Each row is followed by its class.
[-12 -17  11 -20   8   8 -49 -11  -5   6 -10  20 -49   1   6   3  14  -1
 -25  35 -20  -2  -1   7  33  20  -2 -18  -8  13 -46  -3 -18  29   5  -1
  21  -4]
Q_711
[ -15   -4   74   42   14    8  -75    5   -8    4   48   23  -24   39
   -1  -20    5   34  -34    3   -7   -1  -10   22 -108   35   42  -16
    4    0  -27    3   42   48   22   28  -12  -57]
Q_403
[ 16  -4 -30 -16  -1  -3 -40  -3  16 -20  17 -14 -24 -17 -16 -15 -41 -22
 -13  15 -14 -42  13 -20   2 -36  84  -3 -36   6 -11 -21  24 -55  25   9
 -32  33]
Q_248
[-15  30  12 -21  12  -8 -58   9  15  11 -45  15 -21  18 -13   7   2  27
  -2  23 -19  38   5  16   9  32  -6   9   8  12  19  40  11   7  37  21
   3  22]
Q_403
[  7   8 -44  36  46   6  25  13 -75  11  -3  23  13  17  29 -13  -9   5
   0 -31  30  14   0 -29 -37  -2  10  10 -38 -13 -33  -6   2   3  22 -14
 -47 -10]
Q_535
[ 26 -27 -16 -40  32 -12 -16  26  45   9  58 -10 -37  17 -21  14 -37  44
 -91 -28  -5  78  -6 -18 -13 -29 -31  31  20 -12  22  36 -15  15  43  28
  -2 -28]
Q_495
[ -1  -6   1  10   0   3 -67 -27   2  19 -22  29 -20  23  15   7  20 -10
   4  14 -16  27  11  23  11  13  26   9 -20  -4  -7  15   9  12  -7 -13
  11   0]
Q_495
[ 17 -47 -29 -19  31   0 -25  23  13  10  18  22 -60 -13 -27 -31  -5   1
  34  15 -25 -24   9  33  -9 -15  34   6  -2  16   8 -29  84  58  33 -25
 -10 -19]
Q_144
[ 29   5  -9 -36  37  -9  46  31   3   2  23  25 -24  11 -23 -29  12  14
 -60  11   2  39   3   2  35 -59 -53 -36 -28  -8 -23  -9   7  22  37  -5
  -9   1]
Q_495
[-27 -31 -35  33   9 -43  93  17 -18  45  -4   6  21  13 -31  -1   8  16
 -10 -33  33  20   2  31   2  -6 -17  -9   2  -5  39   7  53  30  42   4
 -66 -20]
Q_495
[-15  42   4  13   2 -10 -58 -15  10   4 -31  17  -3  13   3  -3  11  26
  12  22 -50   2 -12   8  -2  24  31  -1  -4  11  19  11   8  -1   4  17
  -3   1]
Q_403
[ 34 -24  14  27 -40  22  -1 -36  -6  12  -7  -4 -26  -7 -66 -25  -2  21
  18 -30  31 -17  53  29 -18  19   4 -33 -65  12  -8 -17  88  32  49 -26
 -10  33]
Q_953
[ 16  -5  -3  28  22 -13 -32  -5   9  -1 -28   5   0  15  21   2   4  -1
 -24  21 -37 -21  -6   9 -19  10  35  12  -8  15   6  16  -1  22   1  -3
  24  -9]
Q_495
[ 13  32 -37  -2 -10  14  18  18  16 -17 -12  -7  13 -16 -12  -4 -16  -2
 -27 -13  -2  11 -11 -10  27   3   1  25  17   5  19  -4   8  -2 -10  -6
  -8  21]
Q_535
[  7  21  10  -8  -4   0  -5 -25  -5   4  -7  21 -25   7  -8  -5  -4  -1
   1  17 -10   8   6  -5  -2  41   1  13  28   7 -14   8  -2  -1   8  11
  10  10]
Q_535
[ 10 -26   0  19  -1  10 -14 -23 -32  12  -5  16  -7  -3   3  -9  13  18
   2  14 -12   0  14   2 -59  40   0  -6 -12  14 -16 -12  30  28   8   8
   6 -17]
Q_869
[ -39 -114  -17  -33  -30   14  -93  -41   67  -30   27  -30  -11  -44
   30   36    9   15   31    1   16   36    7  -21   11  -27   -2   -5
    7   -4  -24   -7   -2   51   40  -16  -17  -29]
Q_711
[-33  -2  39  10 -32 -12   1 -57   6   5 -21  -7  -2 -15  75   8  18  18
  19  -6  27  37  -4  17  31  32  -4 -11  41  23  24  21  -2 -19   4  23
 -43 -52]
Q_711
[ -7  10  -8  15   2  -8 -15 -53   3 -19   2  10 -19   8  29  -6  15   1
   2   4  -8  24  11   7 -38  36  20  -5   3  -8 -21  10  -2 -23   4   5
  -7   4]
Q_535
[ 11 -33 -19  11  62  25  -9 -34   4 -26  12   9  22  16   0  19 -25 -16
  34  70   8  20  15 -32 -86 -43  -3   3 -38  -9 -50   6  10  11  18  24
  17  -6]
Q_248
[ 40 -17 -47 -53  10   6 -29  55  61 -26 -33   7  55 -45 -14 -61   8  33
 -34  25 -20  39  -9   4   9 -55 -19 -11 -54  21 -19  -2   9 -32  49  47
 -36  59]
Q_248
[ 31   9  32 -46  44 -13  48   4   4   8   3 -61 -19 -33  11   5 -39 -29
 -32  13  43  39  21  25  71 -27 -20   3  20   4 -31  38   7  -7  -4  -6
  29 -10]
Q_248
[ 19  72 -39   5  25  45 -35 -24  -7  12  21  17 -29   9 -11   3 -27 -16
  18  26  -7  17  10  -7  -9  -4  -3 -23 -35   6   6  11 -13  -7  11   9
  16  -6]
Q_144
[ -2 -13 -20  -5 -14  10 -40 -36  10  -3 -38  12 -30  10 -28   0  17 -13
 -11  18   2  37  23  19  14  24  22  18 -24   6 -23 -17  33   6  14  -8
  11  44]
Q_711
[  7 -18 -70  -7  44 -18   7 106  24  26  18 -20 -24 -16  45 -28 -23 -25
 -32   8 -12   4   6  50 -26 -22  36   3   2  -5  39  41  17 -17  -6  24
  11  46]
Q_495
[-22 -23   1 -24  -3  42 -29 -12  -3  -2  27  17 -48 -34 -21 -18  30  11
  -2   9 -12  47  28   0  50  15  -7  -3  12  24 -10 -29  20 -30  25 -36
 -32 -45]
Q_535
[  4 -11 -18 -24  13  35   4 -27  -9  12  18  30 -28   6   7  12   3 -32
 -26   5  20   1   6  -7 -49  22  -2 -15  -5  10  -1 -10  39  -5   7  -8
 -28 -16]
Q_109
[ 20  33 -15 -30  33  22   3   9  -9  -5 -16 -24 -38   0 -62   3 -63 -14
 -39  -6  29  25   2  -7  28  22  -3  13 -13   7 -33  34  -9 -12   6  -4
  -2  22]
Q_535
[  5  19 -14   1  34 -40 -14 -32 -20  13   7  24 -18  22  -8  -6  13   4
   0  10 -44  35   7   6   5  40  17 -12 -15 -16  26   2 -12  15  21  10
  14 -10]
Q_711
[ 34  58  -1   3  -7  10  -3  20 -28  12 -27  15   6  22  -5 -14 -16  23
 -44 -42   8  67  16  -4   7   6  17   8 -50 -25  31   2  59  -9 -22   0
 -35  47]
Q_403
[-10  15   5   1  -8  21 -92  11  27 -26  -6 -28  72 -31 -19  17  24  17
  -1  -6 -29  45  13  -3  69  14 -20  -4 -52   3  75  12 -85  -4 -16 -15
 -10 -32]
Q_109
[-12 -80 -33 -21 -43  19  43   6  -5  20  42   2 -12 -21 -48  18   4 -49
 -16   3  31  -4  41  31 -33  12  13  18  27   6 -62 -10  46   8  26   0
  31  21]
Q_869
[ -2 -24  -3 -10  14  40 -45 -33 -28 -20  58  67 -12   3  -5  11 -17 -20
  12  24 -22 -44  -5  23 -29  13  -9  -6 -16 -11 -64  15 -35  27 -12  30
   1 -28]
Q_403
[-14 -24   0  16  11   4 -62 -74  24  16 -27 -12  11 -10  -5  -6   2  16
  59 -27   2 -32 -46  -8   6  16   9  11   4  24  17   4  -6   4  12 -25
 -35 -99]
Q_248
[ 14  -1 -53 -78  83  13 -37  -5  17  42  14  22 -67  13 -26   8   8 -22
 -16  29  -3  57  33  40 -17 -30   3  11  -9  -4 -39  23  36  -8  21 -19
 -18  39]
Q_144
[ 21  60 -91  20  59  23   7  36 -46  27  28  22 -16  -3  34 -10 -43 -41
  12   9  -1  21 -19  10  12  21 -30 -30 -36 -35  10  31 -20  45 -18  17
  46  -2]
Q_248
[ 33  52 -49  10  35   6  14   7 -22  -7  -6  22   0  -4   7 -16   4  -4
   5 -11 -18   8 -14  22   0   5  13   1 -14  -4 -11  10  35  24  21 -16
  13  20]
Q_953
[-20  35  14   1  31   4 -24  33 -40  16 -13  -7   6  -4  39  18  -5 -17
  -5   9  -2  29  -3  -4  19  50  -1 -20  12 -12   3  41 -20  44   5  -6
  28 -12]
Q_403
[ 21  -5 -26 -16  14 -12  12 -24   1   3 -24  11  -5 -10 -14  -5  12  10
   5  20 -39  33   1  -2  -4  17   1   2 -29   4  -2  -7  24  -1  -7   8
  17  11]
Q_109
[  2   3  -5  10   7  -4 -13  -2 -20 -33  38  14 -12  27  44  37 -50  -3
  15  10   9  47  25  -3 -20 -21  53   6 -14 -24  -1  28  18  18 -25  17
 -32 -18]
Q_869
[ 23   1 -25   5  19   3   4 -10   0 -17  -2  13 -28  -6  21   8  -5  -1
 -10   4   2 -24  11  37   5 -11 -16   6  -8 -15 -25  21  26  26  -3  -7
  22  26]
Q_248
[  7 -19 -17 -63  51  14 -52  65   1  18  13  23 -82  -6   1 -24 -17 -10
 -32  49  -5  35  12  21  -3 -19  -4 -29 -21   0  17 -14  78  26  23  10
  -3  32]
Q_711
[ 19   6   6  -7  17  -7 -16 -23   8  -3  -4   2 -11   4 -12   0  -2  -5
 -21  18 -22  16  -4 -11   0  20   6  -5   2  -3 -10  18 -18  18  14  -1
  27   2]
Q_495
[ -5 -65  43  11  15 -39  19  32 -19  24 -62 -48  29  -4 -34  22 -37  18
 -29   2  24 -62   0  18   5 -18  27  21 -21  36 -42  29   9  19  20  21
  -4  -4]
Q_711
[-15  -3 -11  -2  17 -44 -21  11 -14  11 -33   0 -49  10  35  -1   0  15
  -5   4 -30  31  -5  14  39   7  54   7 -11  -7  -7   9  21   0 -12   1
   1  12]
Q_711
[-23 -14   5  10 -24  27 -59  18 -10  13 -21  17 -46   5  14 -22  15  -6
 -12   8 -16   2   1  -1   7  52  25   2  -4  20 -31  -7   0   7  10  -4
  31  -8]
Q_403
[-10  -7 -14  20  13   6 -30  11 -11   9 -38  -9 -29 -16  10 -15  -1   9
 -12  19 -16  33  -8  23  -8  39   4 -12 -25   7   4  24  25 -11   4  14
  23   8]
Q_495
[  2  -7  -6   8  -5   2 -19 -17 -23  22 -28  15 -21  -5 -23  -9 -12  11
   7  24 -13  10  19   6  18  32  35  -7 -27  23  -1 -10  37  15  15  18
 -29  17]
Q_711
[ -9  -9 -21  12 -50 -24  35  38  39 -15  -8   1  39  -2 -27   0  -1  19
  12 -15 -20  13  -8  -5  37  -5  17 -12 -19   1  42  -1   4  28  -2  14
 -11   1]
Q_109
[ 21  -5 -21  -6  35  12 -42   5 -21 -10  -4  24 -22  -9  29 -34   1  -9
  31  11 -13  -4  -7  15 -31  11  20 -15 -37  -5 -18  -3  32  18  12  -6
   1  16]
Q_953
[  3 -12  17   0  25 -16 -18 -30 -11  -5   0   9 -34   0  15 -13   6   9
  31  21 -27  11   8  19  -2   9  28 -10 -15   5 -20   1  26   5   7  -3
  -1 -17]
Q_953
[-30 -51   4 -15   0   7  13  77  18  -7 -44 -28 -20   2  22   6 -12 -14
 -12  28  29  41  -3   5  36 -25  -7  22 -16  20 -23  13  -2 -10 -27   7
  33  -8]
Q_109
[ -3  -5  12  23  23  -8 -32  -5 -18  22 -18  24   4  22  -1   6  21  11
  38  29 -20  36  13 -12 -18  16   2  20   1  -4  19  15  -2  22  31  -3
  33 -12]
Q_495
[-36 -20  26 -21 -17   5 -61 -33  20  24  11  -3 -34   9 -20  11   3   5
  37   7  38  27  10  -8  20  -4   5  -5  13  -6  15 -17  17  30  11 -10
 -48  -4]
Q_711
[ -5 -17 -26   0 -25   5  51   6  13 -17 -27   1   1 -29 -52 -18  -4  45
   3 -15  14 -30  -2  -2  66 -13 -16 -35 -38  40  -3 -20  19  32  30 -11
 -97 -10]
Q_109
[-36  -3  39 -27 -31 -17 -38   2 -14  11  11 -17 -39 -18  -2 -14  -2 -22
   2   9  19 -42  16  32  20  52 -11 -64  -1  16  38  17 -32 -39  30  19
  -4 -23]
Q_869
[-35 -84   8 -64   1  21 -51  20  11 -19 -18 -34  38 -48  -8  50 -16  -6
  22   9  49  32  13  25   3 -20 -44  13  -6 -14 -12  48  -4  -9 -15   8
 -22  19]
Q_869
[ 12   2   4  -4  22 -26 -38 -24 -12  17 -26  -2 -18  -3  26   6   1   1
 -19  22 -25  19  19  24  33  26  27  -7 -15  13   5   8  14  33   8   3
   0   0]
Q_711
[ 19  24 -34  11   7   0 -35 -43   5 -13 -34 -31  30 -28  29  19  -9 -40
  26 -21  26 -60 -21  47  59 -40 -12  42 -10  -3  -2  25 -42  -7 -30 -28
  27   8]
Q_495
[ 31   2 -19 -47 -37   8 -55   0   3   0 -22   4   5 -11  13  15 -18   0
 -20 -13  -1  33  50 -26 104 -14   8 -11 -47  31  22  12 -40 -11  46 -19
 -29  -8]
Q_869
[-33 -46 -43  19 -57  -8   5 -12  28  10  28 -15  47 -16  17  41   4 -38
  -4 -49  32 -61 -24   1  26 -37  43  26  41 -20  -6 -11 -10  39 -20 -27
 -48   4]
Q_495
[ -6 -18 -18  11   4  18 -27 -13  -4  -7 -17  26 -19   3  13  24  11  10
  12  10 -25   9   2   8 -20  24   6  12  -3   0 -29  25   2  21   8  -1
  31  -7]
Q_144
[-12  19  -9   7   7 -21  -6 -17  -4  -1   6  13 -28  13  30 -20  30  -7
   9   0 -17  58   1  16   9  50  29  -8  16 -12  -6   4   4  16  13  -5
   5   1]
Q_953
[ 28   9 -68  -3  -1  -5  14  -4  39 -65  -9 -34 -31 -28   4 -49   1  -1
  -6 -23   8  18   8  47  15  30 -25 -12 -24  -5  -2  16 -34   1 -11 -12
  26  34]
Q_869
[-36  14 -18  47 -68  17 -29  47  15  -3 -15   5  -9  -1 -37   3 -15   6
  28 -11  -2 -70  11  58 -12  10  34 -32 -30  34  67  29  46 -44  28  14
   9 -10]
Q_869
[ 20  29  12   7  32   0 -28  10   5 -11 -20  -2 -13   9 -16 -17  12  -5
 -11  22 -23  28  11  -6  -2  23  29  -9  -9  -2  27  10  13  14  17 -28
  19  14]
Q_495
[-14  14 -18  -7 -39  -8 -22  49  14  -2 -28 -25  -3 -23 -28 -24 -27  29
 -31 -65  23  33 -17 -10  53  25  41 -36 -24   9  16  17  36  -5  55 -11
 -67   2]
Q_535
[  8  13   2   9 -19   1 -13  -7 -11   6 -27  19  -8  -2   3 -10   5   3
  36  15 -24  11  18   6  10  34  32  -3 -12  14   9   9  28  -8  27   7
  14  25]
Q_953
[ 15  12 -15   6 -43  15 -71 -24   0   4  24  27  13   0  34 -12 -21   5
   2 -36 -12  -5   8  12  34 -20  30  10 -49  12  -2   9 -43 -46   9  31
 -23 -34]
Q_403
[ 10  37 -27  17 -14  22 -25  22   4  26  52  29 -34  13  20  -6 -12   1
 -25 -26  24 -39   0  36 -34  -1 -14 -13   4 -27  -3  28   0  16  -5  25
   2  36]
Q_248
[ 17   1  10  -7  11  30 -39 -10  39 -10   8 -21 -19  10  22  11 -22 -52
   4  10  63 -63  23  19 -40  -9  19  -7  10  -9 -35  37 -10  28 -11 -22
   9  46]
Q_248
[  1  30  -1 -11 -33   5  49 -60  14  26  10 -18 -39 -14  26  13 -29 -12
  65  14  41 -32  11 -14   0 -11 -18 -72 -11   9  -9  25   2 -12  -6  15
  -3   9]
Q_109
[-14 -67   4 -82  -8 -30  -5  21  39   2  81  20  -8  -9  -9   5   4 -13
 -11  -5  12  49  25  13  23 -63 -29 -11  21 -20  11  -1  13 -22  66  14
 -12 -33]
Q_535
